Below are the code and all the weights of a small trained network. Each question names an input and a class and asks about switching units off, where a switched-off unit gives its printed mean instead of its output.

import numpy as np


def w(rows, s, z=0):
    codes = np.array(rows[::2]) - 128.0
    scale = np.full(codes.shape[1], s)
    scale[-1] = z or s
    return codes * scale


def f(y):
    return y / 2 * (1 + np.tanh(0.7978845608 * (y + 0.044715 * y**3)))


def log_softmax(a):
    a = a - a.max(-1, keepdims=True)
    return a - np.log(np.exp(a).sum(-1, keepdims=True))


def net(x, mask):
    res = np.array(x, float).reshape(1, 3) / 4 @ E
    y = f(res @ A[0][:, :-1].T + A[0][:, -1])
    res = res + np.where(mask, y, B[0][:, -1]) @ B[0][:, :-1]
    return log_softmax(res[-1] @ U[:, :-1].T + U[:, -1])


A, B = {}, {}
E = w([
[1,129,50,99,215,31],'x0',
[140,25,117,24,60,91],'x1',
[155,197,92,133,97,91],'x2',
],0.0093)
A[0] = w([
[243,121,183,122,98,119,155],'neuron 0',
[128,52,127,109,136,114,55],'neuron 1',
[51,146,67,40,222,46,172],'neuron 2',
[131,70,112,1,38,98,67],'neuron 3',
[130,127,120,140,142,80,209],'neuron 4',
[43,142,102,71,125,52,201],'neuron 5',
[111,201,136,113,42,123,156],'neuron 6',
[115,110,156,10,44,88,39],'neuron 7',
[223,128,171,144,54,205,170],'neuron 8',
[95,208,186,234,193,172,5],'neuron 9',
[52,125,86,101,151,158,182],'neuron 10',
[213,125,187,117,86,184,172],'neuron 11',
[186,141,175,129,87,144,176],'neuron 12',
],0.0088,0.0011)
B[0] = w([
[199,81,164,94,129,223,205],'neuron 0',
[62,140,123,155,85,111,156],'neuron 1',
[160,113,59,46,199,122,241],'neuron 2',
[33,182,234,220,44,46,214],'neuron 3',
[175,47,95,152,179,119,141],'neuron 4',
[211,94,72,75,159,118,203],'neuron 5',
[167,140,103,143,118,168,148],'neuron 6',
[46,224,165,223,17,37,191],'neuron 7',
[151,98,76,64,144,215,245],'neuron 8',
[50,254,192,198,10,73,214],'neuron 9',
[196,114,39,141,158,92,166],'neuron 10',
[189,86,103,73,176,138,222],'neuron 11',
[187,80,75,90,185,167,187],'neuron 12',
],0.0072,0.012)
U = w([
[126,72,63,43,132,159,253],'0',
[27,206,179,238,9,108,3],'1',
],0.013,0.00048)

Each question gives the input, the list of numbers given to net, and the class t.
The units are the neurons (one row each of A and B). Each row of codes is followed by its name. A weight is (code - 128) times the scale printed after its matrix; where a second scale follows, it is the last column's (A, B and U).
mask holds one flag per neuron, in row order. A switched-off neuron (its flag False) gives its mean, the last column of its row in B, instead of its output. The means were averaged over made-up inputs and are rounded, as every weight is.
A unit's drop is (log p(t) with every unit on - log p(t) with that unit switched off) / (log p(t) with every unit on - log p(t) with every unit switched off).
unit that matters most: the unit with the biggest drop
top k neurons: the k neurons with the biggest drops, biggest first
drop when u is switched off: that unit's drop, to one decimal
input [5,7,-1], class 1: unit that matters most : neuron 3
input [-5,6,6], class 1: top 2 neurons : (neuron 3; neuron 7)
input [6,7,-4], class 1: top 2 neurons : (neuron 3; neuron 7)
input [-6,7,-5], class 1: top 4 neurons : (neuron 3; neuron 7; neuron 2; neuron 5)
input [-7,-6,-7], class 0: top 2 neurons : (neuron 8; neuron 11)
input [5,-4,7], class 0: top 2 neurons : (neuron 2; neuron 3)
input [-8,-8,2], class 0: top 4 neurons : (neuron 8; neuron 11; neuron 12; neuron 3)
input [-6,-5,4], class 0: top 2 neurons : (neuron 8; neuron 3)
input [4,6,8], class 1: drop when neuron 3 is switched off : 0.7
input [6,8,6], class 1: drop when neuron 7 is switched off : 0.9
input [0,2,-1], class 1: drop when neuron 8 is switched off : 0.1
